The rows lie along a hidden order. The number after each row says roughly how far along it the row is, from 0 to 9. A new part has a new order.
[  7   5  -2  12 -37 -16  -9  22   1   1   2   5 -20  -6   4  14 -17   6
  13 -12  -6  17  17  12 -16  -6]	7
[ 27 -22  25  -7 -57  -3 -18  36 -20   4  14   5  -7   3  13  31   0   7
   2  -5 -18  19 -24  -1  23  10]	8
[-11  -7 -23  10 -18  -4   0   8  17   0  -6   8 -11  -7   6   5 -32   4
  28 -26  25  41  25  26 -14  -7]	9
[ 22   4  -4  -2  -9  12  12 -13 -11  -5  28  -2  -1   6   1  -9  59   5
   5 -20  -3 -37  11   5 -12 -27]	4
[  5   2  -5   7 -16  -5   5   9   3  -1  -4   3  -8   0   6   8  -1   5
  11  -7   0   7   5   5  -8 -15]	4
[ 16  12  24   0   7  -1   7   9 -10   2   4  -2   1  -7   4  -1  40   7
  -4  16 -19 -33 -13 -15   3 -29]	1
[ 17   4  13   1 -54   7 -11  15 -23  -3  23   2 -11  -6  11  23  13   8
   4 -18 -12  20 -10  -1   2   3]	9
[ 27  -7   7   4  21 -12   9  28  -4   4  -9   1   2   1  -3  -6  47   3
  -2  12 -10 -41   8  -3  -1 -36]	0
[ 37 -31  22  -9  -2  -5  -2  34 -17   5   4   1   7  10   1  11  32   2
 -10   9 -21 -34  -5  -6  25  -8]	2
[-15 -11  -9   6  -7  -5  -4  16  16   2 -19   5  -6   0   7  17 -48  -1
  16  -5  13  35  -6  10   3   5]	7
[ -6   5 -14   9  -7  -7   2  11  10   0 -12   4  -9  -4  10   8 -26   8
  15  -5   3  23   1  10 -12 -11]	5
[ 19 -24   0   2 -31 -14  -7  34   1   3  -3   6  -6   9   9  27 -16   3
  13  -9  -6  15  -4  14   7  -3]	6
[-10  12  -6   3 -21  -2  -6  -2   5  -1  -2   3  -9  -5   6  12 -25   0
   8 -10   4  26  -7   4  -8  11]	7
[  1 -43  25 -16 -15  -7 -21  40   6   9 -12   7   3  13  16  34 -31  -7
   1  21  -3  29 -51 -10  39  31]	6
[ 12  24  -6  16 -18  -8   7  10 -12  -2   4   1 -10 -14   3  -2  13  18
   6  -4 -14  -2  25   6 -26 -31]	3
[-15  19 -10   9 -22  -4  -1   5  10  -1  -1   7 -13 -13  12  11 -24   4
  19 -11   8  38   1  10 -15  -8]	7
[ 10 -44  15 -17  12  -3  -4  26   3   6  -5   3   9  18   7  13   6  -6
   0  13  -3  -6 -18  -2  37   4]	4
[ 16 -31  24  -7   4 -20  -8  36  -1   8 -10   5   4   7   5  17   1   1
  -4  22 -17 -11 -17  -5  27  -4]	3
[  6   7   2   3  21  -5  10   0   6   1 -14   1   0  -4  -3  -7  22   4
   2   4  -4 -24  10  -2  -5 -30]	2
[  4   0  -4   9 -16 -18  -9  17   8   2  -9   3  -5  -3  -2   9 -28   2
   4  -3  -8  12  10   5 -11   2]	6
[ 53  11  13  -2 -37   0   3  -1 -31  -4  41  -2   0   2  -1  -8  63  11
  -1 -14 -30 -40  21   2 -13 -28]	4
[ 24   5  28  -6   2   1   2   9 -20   2  12  -2   1   0   6   6  47   7
 -17  22 -26 -39 -22 -21  15 -19]	1
